Below are the code and all the weights of a small trained network. Each question names an input and a target symbol and asks about switching units off, where a switched-off unit gives its printed mean instead of its output.

import numpy as np


def w(rows, s, z=0):
    codes = np.array(rows[::2]) - 128.0
    scale = np.full(codes.shape[1], s)
    scale[-1] = z or s
    return codes * scale


def norm(h):
    return h / np.sqrt((h * h).mean(-1, keepdims=True) + 1e-5)


def f(y):
    return y / 2 * (1 + np.tanh(0.7978845608 * (y + 0.044715 * y**3)))


def softmax(a):
    e = np.exp(a - a.max(-1, keepdims=True))
    return e / e.sum(-1, keepdims=True)


def log_softmax(a):
    a = a - a.max(-1, keepdims=True)
    return a - np.log(np.exp(a).sum(-1, keepdims=True))


def net(x, mask):
    ids = ['ΞΩαβγεζηθλμπστφψ'.index(c) for c in x.split()]
    T = len(ids)
    res = E[ids] + P[:T]
    r = norm(res)
    for j in range(2):
        rows = slice(2 * j, 2 * j + 2)
        q, k, v = (r @ M[0][rows].T for M in (Q, K, V))
        z = softmax(np.where(np.tri(T) > 0, q @ k.T / 2**0.5, -1e9)) @ v
        o = O[0][rows]
        res = res + np.where(mask[j], z, o[:, -1]) @ o[:, :-1]
    y = f(norm(res) @ A[0][:, :-1].T + A[0][:, -1])
    res = res + np.where(mask[2:10], y, B[0][:, -1]) @ B[0][:, :-1]
    return log_softmax(norm(res)[-1] @ U[:, :-1].T + U[:, -1])


Q, K, V, O, A, B = {}, {}, {}, {}, {}, {}
E = w([
[137,124,180,128,172,128,139,123,107],'Ξ',
[130,153,161,166,164,105,154,129,102],'Ω',
[133,165,131,161,165,133,122,125,130],'α',
[130,118,184,131,145,113,131,112,70],'β',
[155,165,122,142,87,107,166,16,123],'γ',
[168,172,127,164,106,91,82,112,82],'ε',
[126,127,134,134,199,161,134,133,104],'ζ',
[140,134,182,140,170,131,124,119,136],'η',
[128,126,147,134,138,175,250,155,166],'θ',
[81,130,164,186,182,168,103,121,170],'λ',
[163,55,144,116,122,198,97,153,90],'μ',
[142,151,101,151,171,117,142,108,65],'π',
[80,160,156,153,112,117,82,186,104],'σ',
[92,157,88,76,134,161,61,91,129],'τ',
[219,93,143,170,106,130,151,109,117],'φ',
[178,139,115,109,178,144,100,207,134],'ψ',
],0.025)
P = w([
[156,232,187,108,81,248,181,131,98],'0',
[142,177,183,108,108,205,203,124,100],'1',
[144,165,179,113,129,188,187,126,93],'2',
[138,169,165,126,138,163,183,120,108],'3',
[133,165,163,129,140,149,164,117,119],'4',
[130,162,152,132,155,143,155,122,141],'5',
[119,140,157,124,132,122,152,126,124],'6',
[118,134,155,127,147,119,132,127,137],'7',
[103,130,129,143,138,104,144,133,133],'8',
[101,116,124,139,145,101,128,133,131],'9',
[100,108,109,140,153,97,124,124,141],'10',
[95,103,105,150,163,85,121,119,146],'11',
[81,93,111,154,165,75,105,121,122],'12',
],0.012)
Q[0] = w([
[115,128,98,38,24,115,113,190,215],'h0',
[32,160,205,199,223,92,126,140,53],'h0',
[189,44,25,3,49,197,141,173,177],'h1',
[137,166,173,138,201,110,136,58,45],'h1',
],0.0076)
K[0] = w([
[150,180,194,168,120,216,211,81,107],'h0',
[69,19,65,137,189,1,91,136,160],'h0',
[118,212,176,165,82,243,152,142,111],'h1',
[160,76,57,143,114,110,83,120,158],'h1',
],0.0079)
V[0] = w([
[254,190,141,103,179,123,142,115,72],'h0',
[132,162,115,106,89,49,102,217,116],'h0',
[55,176,175,83,107,109,131,30,138],'h1',
[43,182,24,24,156,143,131,114,87],'h1',
],0.0081)
O[0] = w([
[111,77,86,111,97,61,82,212,185,78],'h0',
[162,240,34,101,110,144,113,212,36,225],'h0',
[70,173,39,152,59,124,150,2,161,253],'h1',
[43,186,122,44,187,112,135,96,106,58],'h1',
],0.0091,0.0021)
A[0] = w([
[120,134,202,172,153,214,148,113,99,179],'n0',
[179,119,71,79,93,107,1,117,154,25],'n1',
[111,130,181,41,108,176,229,146,169,214],'n2',
[150,195,90,86,148,110,167,82,66,252],'n3',
[86,74,155,123,154,250,55,90,148,200],'n4',
[114,155,106,179,119,71,54,140,83,87],'n5',
[14,120,155,203,211,90,83,135,119,137],'n6',
[49,141,200,111,160,157,70,145,121,106],'n7',
],0.0094,0.0035)
B[0] = w([
[92,181,115,120,130,205,214,158,67,240],'n0',
[85,196,211,76,240,137,97,49,94,128],'n1',
[118,80,2,153,231,55,14,80,118,149],'n2',
[146,162,72,114,100,139,124,153,101,220],'n3',
[109,152,204,97,50,127,82,177,114,192],'n4',
[140,69,175,185,148,111,116,79,156,199],'n5',
[102,99,221,67,35,120,171,167,184,255],'n6',
[144,170,109,130,163,140,211,140,121,205],'n7',
],0.0094,0.0093)
U = w([
[104,124,129,142,141,113,96,120,125,44],'Ξ',
[96,143,121,203,136,88,135,149,175,15],'Ω',
[82,167,97,148,111,124,94,166,207,30],'α',
[38,83,123,195,61,94,94,100,92,42],'β',
[118,166,86,128,32,98,130,41,176,145],'γ',
[165,175,186,144,131,51,46,89,102,144],'ε',
[61,109,120,89,152,109,122,159,140,43],'ζ',
[121,97,119,168,73,139,97,131,180,87],'η',
[59,93,74,174,200,127,153,126,154,253],'θ',
[59,98,185,150,138,196,201,48,139,129],'λ',
[136,38,125,61,95,196,73,176,74,114],'μ',
[62,109,120,33,112,2,183,170,151,156],'π',
[106,213,102,126,147,173,169,148,46,216],'σ',
[40,196,129,12,162,82,77,52,116,101],'τ',
[253,58,125,137,111,149,149,155,129,145],'φ',
[197,139,143,53,222,103,84,212,151,146],'ψ',
],0.0094,0.0026)

Each question gives the input, a string of symbols that net reads in full, and the target symbol t.
The units are the heads (2 rows each of Q, K, V and O) and the neurons (one row each of A and B). Each row of codes is followed by its name. A weight is (code - 128) times the scale printed after its matrix; where a second scale follows, it is the last column's (O, A, B and U).
mask holds one flag per unit, heads first, then neurons. A switched-off unit (its flag False) gives its mean, the last column of its rows in O or B, instead of its output. The means were averaged over made-up inputs and are rounded, as every weight is.
A unit's drop is (log p(t) with every unit on - log p(t) with that unit switched off) / (log p(t) with every unit on - log p(t) with every unit switched off).
The circuit of an input: a set's keep is (log p(t) with only the set's units on - log p(t) with every unit switched off) / (log p(t) with every unit on - log p(t) with every unit switched off). Starting from all 10 units, units are removed one at a time, each time the one whose removal leaves the highest keep (on an exact tie, the one counted first), for as long as the keep stays at least 0.8.
circuit, biggest first: the units of the circuit, biggest drop first
k most important neurons: the k neurons with the biggest drops, biggest first
which heads matter: for each layer, one digit per head in row order, 1 if its drop is at least 0.15 and else 0, layers parted by /
drop of u: that unit's drop, to one decimal
input α λ η γ φ τ σ φ π, target φ: which heads matter -> 01
input ζ μ λ σ π τ σ π Ω μ λ σ σ, target σ: which heads matter -> 10
input α η σ β σ σ β η, target σ: 2 most important neurons -> (n6; n0)
input Ξ Ω λ σ λ σ λ ψ Ξ, target ψ: circuit, biggest first -> (h1)
input η σ ζ σ λ ζ σ λ λ σ, target λ: circuit, biggest first -> (h0; n5)
input σ φ β σ σ θ Ξ θ π, target π: which heads matter -> 11
input λ σ σ γ σ λ σ σ π ζ ε, target ε: circuit, biggest first -> (n1; n0)
input Ω σ σ β γ α γ Ω β σ, target β: 2 most important neurons -> (n5; n0)
input π θ β σ τ β, target τ: which heads matter -> 01
input σ ζ λ σ π β β, target π: circuit, biggest first -> (h0; n0)
input γ σ σ σ π β ζ, target π: circuit, biggest first -> (h0; n6)
input μ σ γ σ σ λ β σ θ ε π β, target π: which heads matter -> 11
input ε ψ φ ψ, target ψ: 2 most important neurons -> (n1; n6)
input σ Ω λ σ β σ τ η, target τ: circuit, biggest first -> (h1)
input σ π τ, target τ: circuit, biggest first -> (h0; n1)
input β θ λ ε, target ε: which heads matter -> 10
input τ σ σ σ ζ τ α π, target τ: which heads matter -> 01
input σ σ σ σ σ ε θ, target θ: which heads matter -> 00
input λ θ ζ σ σ η π λ λ Ω, target λ: which heads matter -> 10
input λ β σ γ σ σ β β γ λ α, target λ: which heads matter -> 10
input η η σ σ λ φ Ω, target φ: which heads matter -> 01
input σ λ α σ λ λ π σ μ σ Ξ, target σ: circuit, biggest first -> (h0)
input Ω μ σ σ λ μ ψ σ Ω, target ψ: which heads matter -> 01
input π λ η σ θ σ σ λ λ λ α, target λ: 2 most important neurons -> (n3; n0)
input λ β λ γ σ β ε λ λ β, target λ: 2 most important neurons -> (n3; n0)
input β β σ λ Ξ λ Ω λ β σ λ θ, target θ: 2 most important neurons -> (n2; n6)
input σ λ λ σ ε σ σ λ λ π α, target π: most important neuron -> (n6)
input σ β Ω π λ σ λ σ θ σ λ, target σ: 2 most important neurons -> (n0; n5)
input Ω ζ σ σ π π σ, target π: 2 most important neurons -> (n0; n6)
input σ λ σ β η π, target π: drop of h0 -> 0.9
